array([ 3, 86, 70, 44, 21, 36]) Out: 44

array([[38, 73, 74, 76, 53],
       [58, 66, 14, 19, 62],
       [56, 53, 47, 51, 72]]) Out: 76

array([ 6, 95, 53, 14]) Out: 14

array([ -4, -32,  -3,  31, -43]) Out: 31

array([[4302, 8307, 5829, 6546],
       [5267, 3550, 5103, 4173],
       [5934, 3174, 3329, 4395]]) Out: 6546

array([ 35, 202, 239, 165, 236]) Out: 165

array([[ -99,  308,    5, -151,  -35, -116,  -54],
       [ 133,  328,  348, -170,  171, -209,  168],
       [ 542,  110,   70, -724,  516, -657,  569]]) Out: -151

array([[379, 532, 451, 493, 335, 805, 198],
       [511, 689, 524, 491, 531, 526, 396]]) Out: 493
---
[[ 37   8 -49  10   0  26 -58]
 [-34 -14  45 -12 -13 -24  33]
 [-63  -1 -34 -44  -2   3   2]] value -63

[[ -3  16  29  14  33   5]
 [-50 -28 -58  51 -67  64]
 [ 21  67  58  33  45   4]] value 21

[[ 23  56   1 -36]
 [-14  59 -50   5]
 [-27  -1 -65  10]] value -27

[[  1  45   9  -3 -19]
 [ 54  11 -74   9   9]
 [ 28  12 -76   7 -49]] value 28

[[  6  49 -43  33  -2  51  73]
 [  0  56 -44  21 -10  72  58]
 [-10  47 -38  41   3  41  76]] value -10

[[-49  57  16 -61  53  -4]
 [-62  -5  50 -53  49 -51]
 [-12 -60  -2  47 -39  23]] value -12

[[-40  18  -1   1  -1   2]
 [ 24  70 -61  36 -65  34]
 [ 14  53 -78  32 -65  27]] value 14

[[-54  -8  -5  53 -40]
 [-84   0 -60 -26 -57]
 [-19   4  19  35 -23]] value -19

[[-52 -13 -63  23 -49]
 [-30  25  83 -25   5]
 [-52  -1 -63  31 -49]] value -52

[[-52  -4  75 -54 -50 -16]
 [-34 -21  58 -51 -49  26]
 [ -2  10  38 -74 -50 -24]] value -2
---
[[47, 148, 166, 192],
 [252, 84, 26, 14],
 [17, 121, 195, 176]] result: 121

[[56, 583, -136, -267, -306, 545],
 [334, 463, -275, -344, -410, 426],
 [-494, -422, 735, 581, 692, -514]] result: 581

[[-419, -24, 192, 639, 525, -835],
 [-223, 259, -61, 309, 475, -696],
 [139, -567, -19, -836, -862, 110]] result: -836

[[555, 198, -682, -196, -470],
 [471, 150, -53, -506, -270],
 [-292, -659, -239, -84, -385]] result: -239

[[18, -10, -29, 3],
 [24, 43, -25, 12],
 [5, 7, -1, 4]] result: 7

[[20, 3, -31, 4],
 [10, 17, 1, 50],
 [12, -1, 4, 23]] result: -1
---
[[ 20   8 -24 -28  20  29]
 [  8 -11 -25 -22 -10 -21]] value 20, -21

[ 9 89 24 76] value 9, 76

[[4 7 2 6 7 5]
 [7 7 6 7 5 9]] value 4, 9

[709 973 831 121] value 709, 121

[[2 8 4 4 6]
 [2 8 5 3 6]
 [1 8 4 3 6]] value 2, 6

[[1384 6773 3520 7153 8163 3687 7206]
 [8841 5340 5108 6442 7603 5456 6748]] value 1384, 6748
---
[[  4.2 -14.8 -20.0 -13.7  13.2  -0.7]
 [-22.3   7.5  10.9  -4.8 -15.8  -7.9]
 [ -4.1  -4.0 -12.6  -7.5  -6.1   2.1]]: -4.8

[[ 0.07  0.10 -0.05  0.16 -0.04  0.14]
 [-0.08 -0.17  0.08 -0.15  0.00 -0.14]]: -0.15

[[-0.05 -0.04  0.39 -0.59 -0.16  0.49]
 [-0.44  0.23  1.00  0.21 -1.05  0.21]
 [-0.51  1.46 -0.69  1.38  0.98 -1.85]]: 0.21

[[ 0.000 -0.011 -0.005  0.024  0.004  0.026 -0.167]
 [-0.001 -0.014  0.000 -0.008 -0.037  0.004  0.013]
 [-0.020 -0.009 -0.004 -0.029 -0.079  0.019  0.200]]: -0.037

[[  95.3  169.8   14.9  164.9 -125.3   15.5  200.9]
 [ 100.9  105.8   33.5  107.2 -123.0 -158.9 -106.6]
 [  85.3  134.8  -97.5  126.4 -138.7   44.8   43.2]]: -123.0

[[ 19.97  15.77  -1.62 -18.07   6.41   7.85]
 [ 21.54   8.91 -11.78   8.34  10.89  12.65]]: 8.34
---
[[5517 6144 7973 4724 3784 2839 6497 5925 4600 6872 1923 5946 7889 6833
  3959 7277]
 [8208 4620 6519 6242 6809 4958 5755 5857 6063 8157 6681 5274 3667 5080
  5999 4015]
 [5025 5999 7663 4842 3518 2674 7350 5942 3845 7072 1784 5904 8394 7339
  3712 7850]
 [5951 4620 4634 6786 5384 4979 9218 5900 3845 8102 6179 5274 4678 7439
  4644 7067]
 [5839 6168 8325 4568 3729 2576 6181 5906 4799 6972 1634 5926 7626 6670
  3912 7067]
 [3960 5302 4287 7155 6629 8186 9058 6063 3940 5702 8949 5868 6921 7360
  6315 7399]
 [3960 6861 5689 5470 5039 6837 5684 6092 6172 4692 4940 6311 9348 6626
  5937 7941]
 [6774 5896 4287 7022 8266 9039 4649 5953 7935 4851 9759 5992 3667 4645
  8177 4162]
 [7630 6627 8473 4507 5253 3928 4173 5857 7783 6031 3113 6077 5419 4700
  5594 4758]
 [6881 6079 4607 6826 8258 9012 4173 5951 8041 4692 9685 6067 3768 4645
  8194 4015]
 [5347 6261 8311 4507 3518 2576 6460 5929 4503 6876 1634 5996 8387 6933
  3712 7505]
 [5191 6068 7680 4851 3712 2911 6977 5940 4214 6910 2031 5934 8176 7101
  3855 7584]] yields 7505

[[ 33 221 184 124 189 130  56  59 107]
 [175  48  77 243  51 118 185 198 163]
 [128 172 135 198 249 216 228 194 202]
 [125 225 206 114 253 201 170 124 111]
 [240 144 167 165  43 159  97 118 130]
 [ 50 183 195  97 203  31 121 150 132]
 [167 141 139 184  39 167  47  33  40]
 [136 168 156 163  73 156  30  24  42]
 [ 51 172 158 141 239 129 177 140 117]
 [223  34  81 242  39 160 219 191 127]
 [129 168 172 150 200 234 179 127 106]] yields 127

[[6 6 2 6 7 6 6 5 5 3 5 5 6]
 [7 7 4 6 7 7 4 6 5 4 4 7 7]
 [3 3 7 5 3 3 5 4 4 7 5 4 4]
 [8 4 1 7 8 4 8 3 8 2 7 5 4]
 [5 4 7 6 7 4 4 4 2 7 3 7 5]
 [7 2 3 6 6 2 8 3 8 5 8 6 3]
 [8 3 5 7 6 3 7 3 7 4 7 7 3]] yields 3

[[6 7 6 7 6 6 7 4 7 6 5 6 9 6]
 [6 7 7 5 6 7 8 5 7 7 7 5 5 2]
 [6 6 7 9 6 6 6 4 4 6 6 6 6 8]
 [7 7 6 5 7 8 6 6 7 6 7 7 7 4]
 [6 6 5 7 7 5 6 9 6 6 8 5 7 5]
 [6 6 5 8 7 6 5 7 6 7 3 6 6 6]] yields 5

[[53 36 49 15 46 75 39 47 36 49 43 38 21]
 [63 57 49 39 39 45 76 42 14 13 70 34 43]
 [41 41 41 42 40 41 41 42 41 41 41 41 43]
 [42 51 29 60 21 37 33 45 33 47 39 71 35]
 [39 45 86 46 40 62 46 84 39 46 46 42 70]
 [42 39 40 42 39 40 42 41 42 42 42 40 43]] yields 70
---
[[358 140 366 562 366 326]
 [373 873 588 433 400 434]
 [291 181 296 403 420 240]]	400

[[184 191 203  52 148]
 [ 78  67  82 146  94]]	52

[[689 513 350 946]
 [263  38  32 356]
 [ 22 467 436 371]]	32

[[100  85  39 206  63]
 [ 76 129   5 190  44]]	206

[[ 63 130 211  95  66 145]
 [156 245 148 182 166 241]
 [105  58 203  76 105  53]]	166

[[331 668 544 436 662 341]
 [202 481 286 137 928 118]
 [460 906 238 530 617 128]]	928

[[175 132 166 126 184 105 161]
 [172 237  48 184 201 201  45]
 [159 248  24 191 190 215  24]]	201
---
[-464, 650, -625, 433, -572, -251, 727] gives 650
[[779, 850, 268, 694, 741, 756, 205], [417, 309, 564, 536, 431, 391, 468], [676, 563, 558, 578, 707, 434, 443]] gives 779
[6802, 8333, 8779, 2885, 8095, 9751, 3550] gives 8779
[23, 74, 31, 42, 71, 73, 94] gives 74
[[244, 167, 995, -126], [-172, 260, -833, 525]] gives 525
[-252, 359, -513, 539] gives 359
---
[[-28, -25, -33, -12, 48], [-30, -33, -28, 25, -25]]: 48
[[-37, -20, -9, -18, -22, -18], [-38, 46, 46, 43, 47, -12]]: -18
[[369, -135, -711, 204, -45, -299], [-310, 844, 117, -123, -585, -193]]: -299
[[44, 22, 28, 69], [60, 93, 59, 37]]: 69
[[650, 587, 970, 280, 171], [658, 569, 970, 289, 46]]: 171
[[134, 135, 47, 21], [232, 165, 97, 86]]: 21
[[413, 432, -178, 548, -516], [873, -46, -139, -302, 318]]: -516
